Below are the code and all the weights of a small trained network. Each question names an input and a target symbol and asks about switching units off, where a switched-off unit gives its printed mean instead of its output.

import numpy as np


def w(rows, s, z=0):
    codes = np.array(rows[::2]) - 128.0
    scale = np.full(codes.shape[1], s)
    scale[-1] = z or s
    return codes * scale


def norm(h):
    return h / np.sqrt((h * h).mean(-1, keepdims=True) + 1e-5)


def f(y):
    return np.maximum(y, 0)


def softmax(a):
    e = np.exp(a - a.max(-1, keepdims=True))
    return e / e.sum(-1, keepdims=True)


def log_softmax(a):
    a = a - a.max(-1, keepdims=True)
    return a - np.log(np.exp(a).sum(-1, keepdims=True))


def net(x, mask):
    ids = ['ΔΘΣΦΩβγζηξπτψ'.index(c) for c in x.split()]
    T = len(ids)
    res = E[ids] + P[:T]
    u = 0
    for l in range(2):
        r = norm(res)
        for j in range(2):
            rows = slice(4 * j, 4 * j + 4)
            q, k, v = (r @ M[l][rows].T for M in (Q, K, V))
            z = softmax(np.where(np.tri(T) > 0, q @ k.T / 4**0.5, -1e9)) @ v
            o = O[l][rows]
            res = res + np.where(mask[u + j], z, o[:, -1]) @ o[:, :-1]
        u += 2
        y = f(norm(res) @ A[l][:, :-1].T + A[l][:, -1])
        res = res + np.where(mask[u : u + 4], y, B[l][:, -1]) @ B[l][:, :-1]
        u += 4
    return log_softmax(norm(res)[-1] @ U[:, :-1].T + U[:, -1])


Q, K, V, O, A, B = {}, {}, {}, {}, {}, {}
E = w([
[158,152,106,120,103,111,187,132],'Δ',
[156,64,127,163,138,80,153,206],'Θ',
[99,78,161,170,125,127,106,251],'Σ',
[100,159,125,68,71,109,94,115],'Φ',
[140,232,85,143,152,40,179,200],'Ω',
[102,110,235,149,119,131,86,185],'β',
[123,122,141,119,105,147,170,161],'γ',
[194,170,137,190,118,56,137,171],'ζ',
[174,214,141,159,120,91,149,115],'η',
[161,137,171,143,112,92,128,127],'ξ',
[148,97,235,132,108,153,160,98],'π',
[111,121,162,127,99,118,89,138],'τ',
[162,187,167,172,112,139,136,121],'ψ',
],0.018)
P = w([
[121,139,78,119,160,136,98,118],'0',
[144,82,206,56,177,7,80,154],'1',
[138,124,151,159,73,127,151,130],'2',
[162,101,231,107,189,66,158,170],'3',
[87,109,134,165,108,125,141,103],'4',
[248,77,91,80,69,158,55,213],'5',
[78,102,125,150,136,128,126,90],'6',
[178,134,174,74,74,115,91,220],'7',
[82,126,139,168,85,123,156,111],'8',
[145,189,240,136,53,69,103,195],'9',
[60,113,113,162,148,132,130,90],'10',
[206,130,150,96,133,129,114,219],'11',
[83,114,98,153,116,101,135,105],'12',
[129,173,220,122,160,94,148,188],'13',
],0.019)
Q[0] = w([
[157,100,99,97,227,156,109,161],'L0H0',
[166,98,131,255,173,193,129,78],'L0H0',
[240,106,187,144,128,117,168,169],'L0H0',
[110,167,139,238,155,154,215,125],'L0H0',
[93,91,159,101,132,135,97,117],'L0H1',
[160,102,103,184,75,127,114,98],'L0H1',
[138,128,192,114,135,61,147,143],'L0H1',
[149,90,119,92,167,60,103,150],'L0H1',
],0.0094)
K[0] = w([
[205,91,72,115,204,144,121,143],'L0H0',
[177,86,151,254,214,150,167,47],'L0H0',
[243,157,175,79,89,115,163,155],'L0H0',
[125,163,134,188,231,166,249,136],'L0H0',
[124,169,124,137,95,164,120,162],'L0H1',
[146,174,216,138,92,62,168,143],'L0H1',
[105,118,115,199,170,107,122,90],'L0H1',
[151,122,106,193,166,207,142,100],'L0H1',
],0.009)
V[0] = w([
[155,127,137,99,113,111,166,107],'L0H0',
[166,106,132,202,180,147,181,85],'L0H0',
[213,49,96,193,158,126,141,71],'L0H0',
[136,137,145,151,136,74,150,254],'L0H0',
[133,141,105,198,85,126,148,125],'L0H1',
[105,143,147,109,137,155,205,72],'L0H1',
[127,156,170,120,136,108,171,124],'L0H1',
[112,130,151,158,101,109,180,135],'L0H1',
],0.0069)
O[0] = w([
[71,68,116,108,155,122,48,178,176],'L0H0',
[5,90,125,1,110,114,95,91,106],'L0H0',
[99,160,129,26,82,169,84,107,94],'L0H0',
[96,182,121,60,108,142,132,131,253],'L0H0',
[142,42,138,135,156,205,158,146,155],'L0H1',
[112,187,115,166,97,145,99,249,115],'L0H1',
[129,171,185,85,93,148,131,123,183],'L0H1',
[162,50,103,207,111,90,141,77,184],'L0H1',
],0.0056,0.0053)
A[0] = w([
[125,163,127,138,162,3,175,187,170],'L0N0',
[119,93,199,149,103,185,145,122,112],'L0N1',
[106,31,108,121,109,114,87,248,4],'L0N2',
[73,138,106,155,83,89,104,178,49],'L0N3',
],0.0062,0.0017)
B[0] = w([
[84,41,171,97,90,159,94,141,254],'L0N0',
[108,162,1,116,97,105,100,187,174],'L0N1',
[182,232,146,135,92,163,146,4,174],'L0N2',
[181,147,148,160,217,149,174,69,163],'L0N3',
],0.0098,0.0067)
Q[1] = w([
[2,100,131,192,132,93,162,55],'L1H0',
[63,136,166,159,118,95,137,115],'L1H0',
[152,153,76,122,182,158,81,130],'L1H0',
[100,134,211,162,99,101,193,152],'L1H0',
[134,145,69,143,131,144,98,120],'L1H1',
[144,136,136,172,72,127,159,150],'L1H1',
[243,142,119,54,161,158,83,182],'L1H1',
[151,121,88,101,111,139,101,115],'L1H1',
],0.019)
K[1] = w([
[189,138,86,48,250,154,39,130],'L1H0',
[122,87,46,93,223,163,73,103],'L1H0',
[179,161,174,103,43,92,135,177],'L1H0',
[46,115,129,165,220,148,116,68],'L1H0',
[173,136,144,86,42,131,133,156],'L1H1',
[66,114,93,117,122,90,98,68],'L1H1',
[87,143,189,214,25,138,226,156],'L1H1',
[189,139,134,118,18,103,131,171],'L1H1',
],0.014)
V[1] = w([
[67,125,150,151,158,15,128,245],'L1H0',
[185,184,58,138,154,6,162,67],'L1H0',
[151,127,208,105,165,34,76,133],'L1H0',
[69,156,51,38,149,97,182,175],'L1H0',
[65,134,5,154,100,134,21,179],'L1H1',
[168,50,146,79,126,64,215,102],'L1H1',
[223,43,95,192,154,83,142,149],'L1H1',
[85,74,187,125,28,91,48,118],'L1H1',
],0.013)
O[1] = w([
[200,193,170,25,106,183,165,88,98],'L1H0',
[140,116,164,84,141,151,76,254,185],'L1H0',
[78,123,202,20,156,155,168,114,77],'L1H0',
[112,186,86,122,64,177,156,155,254],'L1H0',
[213,119,31,59,192,160,150,129,208],'L1H1',
[78,127,197,180,129,230,188,183,137],'L1H1',
[147,169,178,192,211,93,165,179,30],'L1H1',
[39,96,67,86,184,148,125,145,205],'L1H1',
],0.014,0.0086)
A[1] = w([
[47,157,54,193,113,106,128,8,113],'L1N0',
[73,105,232,69,144,88,90,170,67],'L1N1',
[217,226,50,182,83,112,109,130,1],'L1N2',
[47,115,116,112,32,175,134,122,103],'L1N3',
],0.013,0.0091)
B[1] = w([
[114,164,193,139,156,33,252,149,207],'L1N0',
[168,104,146,119,82,131,211,58,205],'L1N1',
[109,30,126,169,131,191,223,127,213],'L1N2',
[170,218,105,154,113,60,137,229,255],'L1N3',
],0.016,0.0084)
U = w([
[110,204,121,155,126,135,67,223,140],'Δ',
[11,66,137,174,178,164,90,109,206],'Θ',
[164,108,139,175,88,42,99,76,137],'Σ',
[210,88,210,133,179,114,175,158,92],'Φ',
[204,250,179,87,90,169,122,84,145],'Ω',
[79,154,79,81,116,112,123,7,198],'β',
[180,52,90,168,98,177,199,123,97],'γ',
[52,133,204,121,126,197,153,28,206],'ζ',
[127,47,171,61,1,76,182,158,1],'η',
[21,82,122,50,190,205,137,180,129],'ξ',
[147,223,127,156,149,49,243,121,57],'π',
[196,158,124,103,233,105,110,175,124],'τ',
[135,71,104,67,79,105,18,138,129],'ψ',
],0.0093,0.0077)

Each question gives the input, a string of symbols that net reads in full, and the target symbol t.
The units are the heads (4 rows each of Q, K, V and O) and the neurons (one row each of A and B). Each row of codes is followed by its name. A weight is (code - 128) times the scale printed after its matrix; where a second scale follows, it is the last column's (O, A, B and U).
mask holds one flag per unit, layer by layer, with each layer's heads first. A switched-off unit (its flag False) gives its mean, the last column of its rows in O or B, instead of its output. The means were averaged over made-up inputs and are rounded, as every weight is.
A unit's drop is (log p(t) with every unit on - log p(t) with that unit switched off) / (log p(t) with every unit on - log p(t) with every unit switched off).
The circuit of an input: a set's keep is (log p(t) with only the set's units on - log p(t) with every unit switched off) / (log p(t) with every unit on - log p(t) with every unit switched off). Starting from all 12 units, units are removed one at a time, each time the one whose removal leaves the highest keep (on an exact tie, the one counted first), for as long as the keep stays at least 0.8.
units of the circuit, in order: the units of the circuit, biggest drop first
top k neurons: the k neurons with the biggest drops, biggest first
which heads matter: for each layer, one digit per head in row order, 1 if its drop is at least 0.15 and else 0, layers parted by /
input Θ Ω η ξ, target Θ: units of the circuit, in order : (L0N2 L1H0)
input ψ π Δ ξ Δ Φ Δ β π Θ Δ η, target π: units of the circuit, in order : (L1H0 L1N0 L0N1)
input Δ Δ π ξ Φ β Δ Φ η τ η Δ, target η: which heads matter : 00 / 11
input Σ γ γ, target Θ: units of the circuit, in order : (L0N2 L1H0)
input Φ η η π Δ, target τ: units of the circuit, in order : (L1H1 L0H0 L1H0)
input Δ Δ π Δ π β Δ Φ ζ Δ Δ Ω Ω, target γ: units of the circuit, in order : (L1H1 L1N2 L0H1)
input Δ Σ Δ π Ω γ Δ π, target Ω: which heads matter : 10 / 10
input π Δ π, target β: units of the circuit, in order : (L1H1 L0H0 L0H1 L1H0)
input Ω Σ ζ, target Ω: which heads matter : 00 / 10
input Σ Δ γ Θ, target Σ: units of the circuit, in order : (L0N2 L1H0)
input η Σ π ζ η Φ Δ Ω Δ π γ, target ψ: which heads matter : 00 / 11
input Δ Δ Ω Δ Δ ζ Δ Δ ζ η Φ Ω, target ζ: which heads matter : 10 / 11
input Δ π Δ ζ ψ π Δ Δ ψ η Σ, target γ: which heads matter : 01 / 01
input Δ Ω β Ω Ω Δ Δ Δ Ω γ Δ Ω Ω, target γ: units of the circuit, in order : (L1H1 L1N2)
input ψ η Φ Φ ζ η, target Φ: which heads matter : 10 / 11
input β Φ η, target ζ: units of the circuit, in order : (L1H0 L1H1)
input ζ Φ π η Σ Δ ψ π ψ, target ξ: units of the circuit, in order : (L0H0 L1H0 L0N1)
input γ Δ η β Δ Φ Θ π Σ π β π Δ, target π: top neuron : (L1N0)
input ζ Δ Σ Δ Ω Δ η, target ξ: units of the circuit, in order : (L0H0 L1H0)
input π Δ ψ Δ Φ π, target ψ: top 2 neurons : (L0N0 L0N1)
input π π Φ γ ζ η Δ Ω Ω Θ, target Δ: which heads matter : 00 / 01
input Ω ξ Δ, target Ω: which heads matter : 00 / 10
input Θ Δ ζ Δ η Δ Φ Δ Φ Δ Δ Φ Σ Δ, target Δ: top 2 neurons : (L0N0 L0N1)
input ξ η η Δ Δ τ ζ π Δ π β, target η: top 2 neurons : (L1N1 L0N0)
input π η Δ Ω τ η Σ Δ Δ β Ω, target β: which heads matter : 11 / 11
input π π Δ τ Φ Ω ξ π Δ η, target ξ: top 3 neurons : (L0N1 L0N0 L0N2)
input ψ Δ π π Θ, target Σ: top 3 neurons : (L0N0 L0N1 L0N2)
input Ω Φ ψ τ π ψ Φ ζ Δ τ Δ Φ β, target Ω: which heads matter : 00 / 10
input γ π Φ π Δ π π, target π: top 3 neurons : (L1N0 L0N2 L1N3)
